Each row is followed by its class.
[ 20   3 -16  -8   6 -18  29 -17  -3 -12  -3 -30  30 -19  35 -28 -14  60
 -17   5  18 -29  38   4 -26  -8 -24 -31   1 -31   2  19   0] => q_997
[ 48 -19   8 -21   0 -27  -2 -28 -21  26  -8 -16  -9  11 -50  33  -7  10
 -15  12   4  14 -11   6 -37  11 -38  -5  -7   2  77 -34   8] => q_27
[ 35  11  -7 -11  17 -19  34  -2  -3  -6 -23 -23   1 -16  36 -25 -27  55
 -21   6  13 -20  38  20 -13   8 -19 -34   5   7  -3   8   2] => q_27
[ 20  -8  -6 -40  -3 -16  -6 -47 -22  48  -9 -13   7  10 -42  39  -2  14
 -35  15   3   0  20  36 -56   5 -50 -16   0 -20  62 -18   9] => q_645
[ 17   9 -17 -25  41 -33  44  -2 -20  -2 -13 -45  16 -20  44 -18 -12  75
 -28   7  28  -7  43  11 -22 -22 -26 -44   1 -36   5   5   4] => q_645
[  9 -25  -4  -8   0 -12  -9 -34 -20  20 -12  13  10  10 -66  15 -33  14
   5  13   3  12   1  -7 -35  20 -44  -6 -30 -29  77 -24  10] => q_760
[-35  -6  -1  -5 -30  -7  15  41 -20  10  27   6   7  -9 -16  36  26 -72
 -40 -16   2  -5  -5  18  25 -23  33 -17  42  -1  -1 -16  17] => q_760
[-14  -6  11  -4  38  27   4  10 -37 -27  17  24  -6  -1 -26  -9 -10  20
  36  11  18  -6   0 -25  18   0 -30 -28 -28   7  -6  -6  -5] => q_645
[ -6 -59   3  31  -7  -6  12  27 -10 -49  25  49   2  51 -37 -13  -6 -35
 -28 -34  -5 -23 -11 -22  -1 -27 -22 -53  29  36  13 -22 -32] => q_563
[-41  -7  13  -3 -37  -2  15  33  10  16  28  44  28 -19  13   2  31 -51
 -14 -23   5  -5 -22  15   3 -13 -21  10  20  12   8  -9   4] => q_563
[ 16 -52  -8  23  18  -9  26  -7   7 -25 -10  17 -15  40 -26   8   0 -24
 -48 -30 -14  -5  30 -35  19 -16  19 -66  34  33  13 -27 -13] => q_212
[ -9  51  18  20   2 -15  22  -2 -28   7 -29  -2 -38  12 -11   2 -14 -45
   5  12 -20 -20 -13  25 -21  20 -15  -6   3  14  29 -25  -9] => q_997
[ 29 -60  -1  17  22 -12  25  34 -15 -44   5  39 -13  30 -34  -6  -6 -36
 -51 -42 -10 -29   1 -20  21 -27 -15 -56  20  -8   1  -1 -35] => q_997
[ -7  40  28  12  13   0  35  17 -29  -1 -16  -3 -30  20   3  -8 -19 -28
  -6  -1 -10 -25   0  25 -27   6 -25 -33   9  14  24  -9 -26] => q_563
[ -3  61  18  21  16  13  20   5 -28   4 -20   0 -25   2 -13   7 -25 -16
   6   9   7 -20   6  29 -27  -2 -11 -35   5  10  19   2  -7] => q_642
[ -1 -12  16  -8  24  34 -20  -9 -46 -34  13  16  -1   0 -25 -14 -22  19
  38  15  -1   7  -1 -32  10  -3 -35 -22 -31   3  -5 -16  -5] => q_36
[  8 -55 -14  27   5 -21  29  -3 -26 -37   0  17  10  44 -45  -3   5 -16
 -59 -37 -38   0  12 -29  -5   7  12 -32  26 -28  -1 -29 -24] => q_212
[ 17 -70 -21  46  20 -16  32   9 -12 -29  12  27   0  44 -18   6  16 -33
 -52 -43 -14 -27   1 -11   6  -8  12 -49  48   4  12 -49 -20] => q_212
[ 32   0   6 -12 -18 -10  -9 -46 -17  32 -23 -39  10   3 -16  14 -35   0
  36  24   0  19  -5  16 -48  14 -24  18  -8 -11  71 -27  23] => q_531
[-20  47  29  22  19  -3  32  15 -42  -2  -8   1 -22  20   5 -23 -10 -15
  23  13   0 -23 -13  28 -27  -7 -43 -16  -2   7  22 -11 -27] => q_642
[-41   7   1  -5  -7  -3  27  23  -9   1  10  29  17 -16  18   0  13 -42
 -23 -31   7 -40  11 -10  -7 -35   1 -19  29  15  -3   1  16] => q_645
[-21  66  18  35  16   5  27   4 -29   9  -7  20 -26   2  -2   3  -5 -27
   8   3 -13 -19 -12  19 -35  12  -2 -13   4  18  31 -18  -8] => q_642
[ 37 -39 -14  11  14 -14  12  -4   6 -32   2  13 -18  43 -25   8  -1 -22
 -64 -30 -17 -14  21 -30   7   0  28 -64  30  17   0 -10 -26] => q_997
[ 13 -18   2 -19   5 -16  17 -45  23  64 -38   7  -5   1 -52  56 -32  11
   4   9  15  50  20  29 -27  32 -41 -17   4  10  69 -33  20] => q_36
[ -4  -5   8   8  24  34  -1  -5 -33 -35   2   7  -3 -13 -15 -22 -10  34
  31  12   9 -13   2 -30  14  -4 -14 -24 -29   4  -3  -2  -5] => q_642
[ 16  -9  22 -43   2 -21 -14 -51   1  37 -19   2  21  12 -35  41 -67  26
 -15  17  14  24  29  35 -30  12 -16 -17  20  40  50  -9  40] => q_231
[-39  43  24  23  10  18  33   6 -22   1  -9   7 -29  16  -6   2 -17 -30
   6  -3   3 -40  -9  35 -10   4 -27 -35   9  -6  16 -10  -9] => q_27
[-33 -71  10  14  26   9  14  12   0 -34   2  42 -21  60 -35  -8 -24 -41
 -16 -45  16 -44  -5 -37  11 -11 -31 -78  15   9  23 -23 -23] => q_563
[ -7 -72  13  17  40 -12  23  -5 -15 -31   3  37 -14  53 -41 -11 -12 -32
 -31 -36 -21 -13  -8 -30  19 -14   0 -50  27  15   8 -25 -24] => q_27
[ 24   8 -16  -8  37 -40  56   2 -20 -11 -12 -41  10 -34  44 -31  -5  71
 -27  23  21 -34  39  24   3  -7   9 -19  -2   2 -14   1 -11] => q_997
[  6 -29  -5 -32  32 -34   4 -68  14  54   3 -38  -9  10 -53  51  -9  24
  -5  11   6  51  -1 -11 -57   9 -18  -1  -3  11  75 -52  12] => q_395
[-15 -12  16   9  21  30  -4   7 -45 -40   9  16 -13  -6 -26 -23  -6  13
  30  11   4 -10  -5 -44  16   6 -30 -24 -34   8   3 -18   1] => q_212
[ 10 -59   4  13  48 -20  16  17  11 -25 -11  35 -25  40 -46  -2 -27 -43
 -27 -47 -16   8 -14 -41   9 -21 -14 -41  17   9   0 -14 -21] => q_645
[-26   9  14   0 -28  10 -25  25  41  -6  23  35  17 -16  62 -28 -17 -12
 -33 -40  14 -13 -47   3 -34 -37 -67 -23   0 -30  38   7  19] => q_36
[ 14  -7   7 -11  20  37 -13   9 -49 -37  10  10 -10 -10 -29  -7  -4  11
  16  11   9  -8   6 -31  15  -9 -42 -35 -27  10 -16 -14  -8] => q_231
[  3  -1  18 -30  -8 -28   3 -49   2  38 -14 -10   0  14 -62  40 -12 -24
 -36   3  -5  68  -4 -12 -39   6 -28 -36  10  11  66 -42  17] => q_642
[-11  -3  14  -3  22  33 -10  -4 -31 -32   6  13  -3  -1 -27 -11 -17  10
  18   9   7  -4  -1 -34  19  -5 -19 -24 -30  -1  -4  -9  -4] => q_231
[-21  44  21  29 -11  18  14  10 -49 -16  -9  18 -24  15 -11  -9 -19 -53
  16   9 -12 -41   3  20 -16  19  -4 -32  11  15  12  -7  -2] => q_531
[-24  49  24  11  11 -19  27  24 -53   3 -18  -4 -30   8 -12   2  -2 -39
 -12  15 -11 -19 -23  42 -13   6  -9  -4  12  13  14 -23  -5] => q_645
[-60  -6   2   0 -21  -9  11  15 -17  11   9  68  28 -10  19  10  41 -30
 -30 -32  -4 -31   5  22   4 -22 -24   0  30 -21  -8  -2  15] => q_36
[-17  17  -1  46  18   0  25 -26 114  15   5  -2 -10 -26  36  -7 -18 -19
  -5 -30   8  -7 -12 -10  -1  11 -15 -42  29   9  -4  -3  21] => q_645
[-19 -44  -6 -23 -20 -12 -16 -45 -23  32  -3   1   0  21 -56  18  33  18
 -16  15 -23  41 -15   1 -57  16 -31  24  -5  14  55 -28 -10] => q_395
[-12  -2  16  -5  32  28  -5   3 -53 -36   5  23 -13  -4 -28 -17  -2  16
  24  14   8 -15  -2 -36  16   0 -36 -34 -32   3   2  -6  -1] => q_645
[-30  56  21  13  11  13  29  26 -49   5 -10  -7 -35  -5   7   2 -22 -30
   9  17  -3 -35   1  40  -8  -6 -11 -27   3  11  25 -14  -2] => q_760
[ -6 -32 -27  35 -39   2 -21  -9  54  18  30  55  37  26  -3  -5  31 -28
  43 -32   5  -2  -2 -23 -38  13 -68  12   7 -40  18   9 -10] => q_563
[ 11 -32   6  -7   2 -37   2 -70  12  63  -3  11   2 -22 -37  43  25  17
  -7  19 -15  31  -8  25 -37  26 -31  19   5  12  73 -36  29] => q_531
[-16   1   6  23 -33  64 -17  19  27 -11  58  56  25  17   2   8  46  16
  42  -8  44  10 -31   5   5  -7 -96 -18  -7  -7  -6   6 -19] => q_231
[ 15  39 -10 -11   1 -15  46   0 -26 -17 -17 -32  19 -28  57 -33 -10  60
 -33  12  19 -38  40  18 -28 -14 -11 -37   3   3   3  10  -3] => q_997
[ 34 -59  28 -53 -10 -32 -20 -52 -22  53  -7  13  42  20 -66  16 -60 -37
 -12  -1 -24  34  20 -20 -64  25 -21  13   4   4 104 -11  31] => q_212
[-35 -13   7  -5 -24  -6   5  46 -24  -9  34  39  20 -14   1  10  27 -25
 -49 -26 -10  -5  -9  16   9 -22   1   1  21 -19  -9   4  13] => q_212
[-10   5  14   8  22  37   2  -2 -40 -39  23  18  -9  -1 -23 -12  11  18
  31  12   5 -22   1 -42  21   1 -24 -28 -27  21 -14 -15 -12] => q_760
[  0 -53   0  11   7 -34   5  -3 -14 -35  16  41 -10  25 -49  -4  -6 -29
 -50 -25 -21 -30  11 -21  -8 -16  -5 -44  28  31  -9 -12  -7] => q_531
[ -3  20 -11  -6  33  -8  36 -19 -17  -8 -22 -60   3 -13  41 -32 -28  50
 -13  19  10  -7  45 -11 -11 -15  24 -52   2  -3   5   2   2] => q_760
[ 36 -54  -3   6  42 -17  14  -5 -25 -22  11  29  -7  38 -39  18   4 -18
 -46 -31 -26  13  20 -11   7 -31   3 -58  47  19 -18 -14 -21] => q_27
[ -6 -55   2  16  20 -30  37  -1  -7 -29  -7  34 -14  45 -20  19   0 -28
 -53 -51 -31 -21  14 -20  18 -13  -7 -50  44   1   1 -41 -15] => q_36
[ 29  17  -8 -19  15 -11  43  -8  -9  -5 -25 -29  16  -7  37 -12 -13  53
 -33   2  35 -31  51  11  -9  -6 -11 -54   5 -22  11  20  -6] => q_997
[-20  58  29   9  10  -7  41  35 -37   1 -22   5 -31  18 -17  12 -31 -41
   3   6   2 -18   2  34  -7   8  -5 -23  13  22  20  -4  -5] => q_645
[ -3  51  20  19  -7  12  33  50 -44 -16  11   2 -27   7  -3   8 -14 -19
  11   7  -2 -32  -7  39 -16   7  -4  -1   8  31  17  -5 -20] => q_395
[ 28 -46  -6  -8  18 -12  30 -35  25  55 -12 -12  -2  13 -40  36  -6  -5
  -2  -7  15  13   6  16 -29  28 -49  -6  -1 -16  60 -44  -5] => q_212
[  7  -2  10  -8  26  35  -8   5 -56 -38  13  21  -4  -7 -26  -7   1  20
  13   6   1  -6   4 -40   9  -6 -30 -26 -32   2  -5 -13  -9] => q_231
[ 10  19 -16  -1  30 -17  45   8 -14  -4  -9 -26   5 -29  49 -16   4  51
 -29  -2  22 -40  55  -9 -15  -3   8 -41   3 -14   5   9  10] => q_212
[  2  -4  12  -8  17  26 -12  -4 -51 -34  12  23 -10  -9 -31  -5   5  11
  24  15   6  -9  -1 -31  14  -1 -35 -27 -27  12  -4 -11  -2] => q_997
[-52 -22 -22  23  -7  52 -81 -26  76  23  39  43  11  -4  -5  20  -8 -49
  18 -32  14   5   1 -37   4  -7   5 -52  12 -75  10  50  47] => q_760
[ 29  19   0 -17  41 -17  44  -9 -27  -8 -31 -18   8 -10  46 -36 -28  63
 -21   5  15 -24  65   4 -18  -4 -33 -64  -2 -24  11  21  -6] => q_642
[-56  -6   0 -21 -33  -5  23  60 -12  -5  34  26   3 -23   4  13  21 -38
 -40 -28   9 -20  -9  11   7 -13  -6 -13  16   5 -13 -14   8] => q_563
[ -8  -9  13  -4  16  32 -11  12 -51 -38  16  16  -6 -10 -29 -22  -3   6
  29  19   4 -12  -8 -34  19  -6 -28 -21 -33  11   2  -7  -2] => q_645
[  1 -15  14   1  28  40 -15   4 -41 -32  12   9 -10  -9 -20 -24  -4  14
  28  11   1   6 -11 -43   8  -9 -27 -19 -39   2   7  -9  -6] => q_212
[-41   4  17  -5 -39 -36  24  48  -5  14  40  59  20 -24   5  15  30 -37
 -10 -21 -24  14 -10  17   0   8 -23  47  22  22  -9 -13  23] => q_212
[-46  -7  10  11  -5 -36  18  25  15   0  17  45   6  -8  16  -4  -1 -41
 -17 -31 -10  -6 -19   1   1  -3 -20   2  25   0  16 -17  21] => q_395
[-12  -9  21   8  30  26   5  -6 -47 -39   4  18 -14 -11 -27 -19   0  13
  27  11   1  -4 -12 -32  23   9 -25 -30 -30  -6  -6 -14  -2] => q_531
[ 23 -42  -1  24   5 -55  29  23 -11 -34 -22  45  -8  31 -32  -6 -12 -30
 -20 -49 -24  -6 -12 -13 -17   9 -33  -1  36  16 -31 -23 -10] => q_531
[  8   4  12   0  36  33  -9   0 -47 -34  10  13 -11  -7 -20 -14  -2  10
  33  12  12 -16   5 -40  19  -9 -18 -33 -30   8  -7 -10  -7] => q_642
[-35  20   0  14 -36 -13   9  24 -11   5  19  53  10 -20  10   2  23 -36
  12 -15 -10  -9  -6  23 -18 -21 -63   6  21  16  -6 -20  16] => q_642
[-21   5  12 -19 -45   5  15  49  22  16  42  18  17 -11  14   7 -10 -57
 -17 -20  11 -17   2  30   5  -5   5  -6  32  17  -5  20  12] => q_27
[ 13   9  -5 -25  45  -4  34 -14 -18  -5 -10 -32  16 -23  51 -22 -19  73
 -37  -4  19 -32  46   3 -23 -15  -8 -44  -5 -40  19  23   0] => q_395
